Below is a small trained network, with its code and all its weights. Each question gives an input and a target symbol and asks what happens when units are switched off, that is, made to give their printed mean instead of their output.

import numpy as np


def w(rows, s, z=0):
    codes = np.array(rows[::2]) - 128.0
    scale = np.full(codes.shape[1], s)
    scale[-1] = z or s
    return codes * scale


def norm(h):
    return h / np.sqrt((h * h).mean(-1, keepdims=True) + 1e-5)


def f(y):
    return y / 2 * (1 + np.tanh(0.7978845608 * (y + 0.044715 * y**3)))


def softmax(a):
    e = np.exp(a - a.max(-1, keepdims=True))
    return e / e.sum(-1, keepdims=True)


def log_softmax(a):
    a = a - a.max(-1, keepdims=True)
    return a - np.log(np.exp(a).sum(-1, keepdims=True))


def net(x, mask):
    ids = ['αγεθλπ'.index(c) for c in x.split()]
    T = len(ids)
    res = E[ids] + P[:T]
    u = 0
    for l in range(3):
        q, k, v = (norm(res) @ M[l].T for M in (Q, K, V))
        z = softmax(np.where(np.tri(T) > 0, q @ k.T / 3**0.5, -1e9)) @ v
        res = res + np.where(mask[u], z, O[l][:, -1]) @ O[l][:, :-1]
        u += 1
        y = f(norm(res) @ A[l][:, :-1].T + A[l][:, -1])
        res = res + np.where(mask[u : u + 4], y, B[l][:, -1]) @ B[l][:, :-1]
        u += 4
    return log_softmax(norm(res)[-1] @ U[:, :-1].T + U[:, -1])


Q, K, V, O, A, B = {}, {}, {}, {}, {}, {}
E = w([
[95,112,170,120,112],'α',
[119,83,106,147,156],'γ',
[23,222,153,115,77],'ε',
[143,169,74,85,51],'θ',
[111,64,213,230,140],'λ',
[101,172,7,145,119],'π',
],0.019)
P = w([
[123,153,133,104,198],'0',
[217,130,119,141,105],'1',
[165,204,44,170,171],'2',
[142,156,161,77,132],'3',
[100,167,103,225,189],'4',
[147,110,150,111,101],'5',
[111,150,59,224,166],'6',
[126,81,148,110,89],'7',
[104,114,49,237,157],'8',
[109,28,138,87,64],'9',
[48,114,10,188,159],'10',
],0.012)
Q[0] = w([
[52,93,107,127,96],'L0H0',
[154,94,150,117,117],'L0H0',
[81,103,59,208,2],'L0H0',
],0.02)
K[0] = w([
[60,88,117,85,109],'L0H0',
[148,75,158,146,142],'L0H0',
[57,78,67,159,5],'L0H0',
],0.019)
V[0] = w([
[37,55,42,168,126],'L0H0',
[6,181,161,255,103],'L0H0',
[199,57,230,200,183],'L0H0',
],0.0061)
O[0] = w([
[82,113,140,131,119,167],'L0H0',
[201,98,207,183,155,253],'L0H0',
[115,137,153,7,186,17],'L0H0',
],0.011,0.0056)
A[0] = w([
[210,158,69,105,58,254],'L0N0',
[160,188,192,71,27,70],'L0N1',
[157,137,112,189,253,186],'L0N2',
[115,144,118,223,217,225],'L0N3',
],0.016,0.0021)
B[0] = w([
[10,231,175,74,209,163],'L0N0',
[176,237,136,2,23,170],'L0N1',
[124,235,180,153,30,194],'L0N2',
[23,155,132,66,209,253],'L0N3',
],0.0098,0.012)
Q[1] = w([
[116,208,152,210,136],'L1H0',
[5,171,206,130,149],'L1H0',
[148,131,175,162,130],'L1H0',
],0.012)
K[1] = w([
[136,53,177,111,68],'L1H0',
[87,68,82,205,7],'L1H0',
[183,94,91,148,152],'L1H0',
],0.012)
V[1] = w([
[146,131,184,139,250],'L1H0',
[128,42,142,106,202],'L1H0',
[176,141,69,188,198],'L1H0',
],0.014)
O[1] = w([
[20,217,6,76,75,123],'L1H0',
[41,114,187,91,102,2],'L1H0',
[100,65,112,48,170,6],'L1H0',
],0.011,0.01)
A[1] = w([
[183,112,165,33,89,168],'L1N0',
[117,105,248,96,67,254],'L1N1',
[112,105,83,176,152,38],'L1N2',
[66,102,88,133,90,12],'L1N3',
],0.018,0.00071)
B[1] = w([
[116,65,199,69,54,194],'L1N0',
[173,166,139,247,148,254],'L1N1',
[90,136,48,103,163,211],'L1N2',
[205,131,106,175,138,182],'L1N3',
],0.015,0.0044)
Q[2] = w([
[55,148,200,233,125],'L2H0',
[47,126,166,68,219],'L2H0',
[250,9,137,17,159],'L2H0',
],0.013)
K[2] = w([
[176,9,117,142,107],'L2H0',
[47,81,143,22,148],'L2H0',
[159,219,145,43,180],'L2H0',
],0.014)
V[2] = w([
[228,59,43,105,173],'L2H0',
[92,73,254,92,94],'L2H0',
[186,86,202,238,157],'L2H0',
],0.013)
O[2] = w([
[31,225,120,189,77,3],'L2H0',
[233,161,61,83,40,45],'L2H0',
[145,221,205,2,164,211],'L2H0',
],0.0094,0.011)
A[2] = w([
[162,90,183,99,84,127],'L2N0',
[206,166,102,202,7,16],'L2N1',
[4,167,151,89,130,141],'L2N2',
[139,9,89,76,161,6],'L2N3',
],0.021,0.0015)
B[2] = w([
[130,25,99,167,172,188],'L2N0',
[155,177,6,127,90,242],'L2N1',
[142,91,121,72,97,255],'L2N2',
[41,166,175,162,96,168],'L2N3',
],0.024,0.008)
U = w([
[154,170,96,132,51,184],'α',
[51,128,171,148,38,207],'γ',
[158,151,189,125,198,115],'ε',
[101,107,85,70,212,9],'θ',
[110,139,174,11,74,175],'λ',
[130,29,126,106,159,254],'π',
],0.011,0.0022)

Each question gives the input, a string of symbols that net reads in full, and the target symbol t.
The units are the heads (3 rows each of Q, K, V and O) and the neurons (one row each of A and B). Each row of codes is followed by its name. A weight is (code - 128) times the scale printed after its matrix; where a second scale follows, it is the last column's (O, A, B and U).
mask holds one flag per unit, layer by layer, with each layer's heads first. A switched-off unit (its flag False) gives its mean, the last column of its rows in O or B, instead of its output. The means were averaged over made-up inputs and are rounded, as every weight is.
A unit's drop is (log p(t) with every unit on - log p(t) with that unit switched off) / (log p(t) with every unit on - log p(t) with every unit switched off).
The circuit of an input: a set's keep is (log p(t) with only the set's units on - log p(t) with every unit switched off) / (log p(t) with every unit on - log p(t) with every unit switched off). Starting from the 12 units with the biggest drops (on a tie, the unit counted first), units are removed one at a time, each time the one whose removal leaves the highest keep (on an exact tie, the one counted first), for as long as the keep stays at least 0.8.
circuit, biggest first: the units of the circuit, biggest drop first
unit that matters most: the unit with the biggest drop
k most important neurons: the k neurons with the biggest drops, biggest first
k most important neurons of layer l: the k neurons of layer l with the biggest drops, biggest first
input ε γ α, target γ: circuit, biggest first => L0H0, L2H0, L0N2, L0N3
input α ε λ θ λ, target θ: 4 most important neurons => L0N0, L0N3, L0N1, L1N1
input ε θ λ λ ε α α λ ε, target λ: 3 most important neurons => L0N1, L0N0, L2N2
input ε ε γ ε ε λ ε π λ γ ε, target γ: unit that matters most => L0N3
input ε θ λ ε α λ γ, target λ: 2 most important neurons => L0N0, L0N2
input ε ε λ ε λ θ θ, target θ: circuit, biggest first => L0N2, L0N0
input θ α ε α ε θ θ, target θ: circuit, biggest first => L0N0, L0N2
input ε ε α ε ε ε γ λ α, target λ: 2 most important neurons => L0N1, L2N2
input ε ε θ, target ε: circuit, biggest first => L0N0, L1H0, L2N1
input ε λ γ ε ε α λ, target α: 4 most important neurons => L0N2, L1N0, L0N3, L2N1
input γ ε λ π γ θ π γ α, target γ: circuit, biggest first => L0H0, L2H0, L0N3, L0N2
input ε ε ε θ, target λ: circuit, biggest first => L0N0, L2N2
input ε α λ ε γ θ λ ε π, target ε: 3 most important neurons => L0N3, L2N1, L0N2
input ε ε λ λ ε, target λ: 2 most important neurons => L2N2, L1N1
input ε ε γ θ α, target θ: circuit, biggest first => L0N3
input ε λ λ ε θ λ α λ λ λ, target ε: circuit, biggest first => L1N1, L2H0
input ε ε π ε γ ε λ θ ε, target θ: 3 most important neurons of layer 0 => L0N0, L0N2, L0N1
input ε θ α ε γ γ γ, target γ: 2 most important neurons => L0N3, L0N0
input ε ε λ ε π, target ε: circuit, biggest first => L1H0, L2N1, L0N3
input ε θ θ γ π, target γ: most important neuron => L0N0
input θ λ θ γ, target γ: 2 most important neurons => L2N3, L0N0
input ε π ε ε λ γ ε, target γ: 2 most important neurons => L0N3, L0N1
input λ α θ λ γ λ λ ε ε ε α, target ε: circuit, biggest first => L1H0, L0N3
input ε ε ε ε θ α ε γ π, target γ: 2 most important neurons => L0N3, L0N1
input θ γ ε ε ε π, target θ: 3 most important neurons => L0N1, L0N2, L1N2
input ε ε ε γ θ, target γ: 3 most important neurons => L0N0, L0N3, L0N2
input ε γ γ π θ α ε λ π, target λ: unit that matters most => L0N1
